Below is a small trained network, with its code and all its weights. Each question gives an input and a class and asks what happens when units are switched off, that is, made to give their printed mean instead of their output.

import numpy as np


def w(rows, s, z=0):
    codes = np.array(rows[::2]) - 128.0
    scale = np.full(codes.shape[1], s)
    scale[-1] = z or s
    return codes * scale


def f(y):
    return y / 2 * (1 + np.tanh(0.7978845608 * (y + 0.044715 * y**3)))


def log_softmax(a):
    a = a - a.max(-1, keepdims=True)
    return a - np.log(np.exp(a).sum(-1, keepdims=True))


def net(x, mask):
    res = np.array(x, float).reshape(1, 2) / 4 @ E
    y = f(res @ A[0][:, :-1].T + A[0][:, -1])
    res = res + np.where(mask, y, B[0][:, -1]) @ B[0][:, :-1]
    return log_softmax(res[-1] @ U[:, :-1].T + U[:, -1])


A, B = {}, {}
E = w([
[80,44,115,176,63,125,144,141,217,222,176],'x0',
[214,2,132,164,108,25,114,105,109,90,227],'x1',
],0.014)
A[0] = w([
[134,94,65,186,114,124,183,102,178,171,184,11],'N1',
[169,182,112,129,153,118,84,215,110,120,87,32],'N2',
[153,166,157,23,223,191,70,95,68,45,48,195],'N3',
[151,152,161,71,146,149,150,169,138,157,92,30],'N4',
[234,27,28,174,23,67,166,30,167,198,238,254],'N5',
[149,115,178,96,150,115,56,138,54,92,133,38],'N6',
[62,176,126,160,152,150,165,133,167,157,123,51],'N7',
[73,220,161,43,156,212,158,145,192,143,44,102],'N8',
[144,164,148,103,174,125,2,121,89,138,105,8],'N9',
[38,117,17,147,103,137,203,154,221,209,141,226],'N10',
],0.0099,0.008)
B[0] = w([
[73,38,188,39,14,215,186,30,205,6,55,161],'N1',
[102,29,216,115,113,159,199,81,169,116,38,148],'N2',
[83,145,184,182,162,136,164,183,115,216,128,228],'N3',
[142,6,200,36,123,177,55,77,213,80,89,146],'N4',
[188,124,139,77,222,132,90,190,115,193,89,251],'N5',
[155,53,241,17,148,194,182,109,221,79,12,149],'N6',
[213,42,122,35,203,36,69,69,218,40,168,161],'N7',
[189,125,127,83,202,59,109,156,196,100,134,231],'N8',
[74,31,166,94,62,148,100,76,198,74,62,147],'N9',
[96,131,193,130,122,168,132,189,116,237,57,216],'N10',
],0.011,0.03)
U = w([
[231,53,126,56,172,53,84,103,172,52,129,57],'0',
[69,68,172,116,60,220,200,90,204,154,66,68],'1',
[150,195,105,177,192,98,119,211,80,221,144,236],'2',
[2,119,50,211,20,56,61,105,62,93,215,2],'3',
[56,191,50,214,21,142,74,179,75,45,189,2],'4',
],0.013,0.0084)

Each question gives the input, the list of numbers given to net, and the class t.
The units are the neurons (one row each of A and B). Each row of codes is followed by its name. A weight is (code - 128) times the scale printed after its matrix; where a second scale follows, it is the last column's (A, B and U).
mask holds one flag per neuron, in row order. A switched-off neuron (its flag False) gives its mean, the last column of its row in B, instead of its output. The means were averaged over made-up inputs and are rounded, as every weight is.
A unit's drop is (log p(t) with every unit on - log p(t) with that unit switched off) / (log p(t) with every unit on - log p(t) with every unit switched off).
unit that matters most: the unit with the biggest drop
top k neurons: the k neurons with the biggest drops, biggest first
drop when u is switched off: that unit's drop, to one decimal
input [5,-7], class 0: unit that matters most	N7
input [4,-4], class 0: top 2 neurons	[N3 N7]
input [8,6], class 1: top 3 neurons	[N1 N8 N10]
input [-6,5], class 1: top 2 neurons	[N8 N6]
input [-5,4], class 1: top 4 neurons	[N8 N6 N7 N5]
input [4,-5], class 0: top 2 neurons	[N7 N3]
input [-3,-3], class 2: top 3 neurons	[N3 N1 N7]
input [6,5], class 1: top 4 neurons	[N1 N8 N7 N10]
input [6,-6], class 0: top 3 neurons	[N7 N8 N3]
input [6,3], class 1: top 2 neurons	[N1 N8]
input [3,-4], class 0: top 2 neurons	[N3 N7]
input [1,2], class 2: top 2 neurons	[N7 N8]
input [3,-1], class 2: drop when N4 is switched off	0.3
input [-8,-4], class 1: unit that matters most	N3
input [0,-7], class 0: drop when N8 is switched off	0.2
input [-8,7], class 1: drop when N3 is switched off	0.2
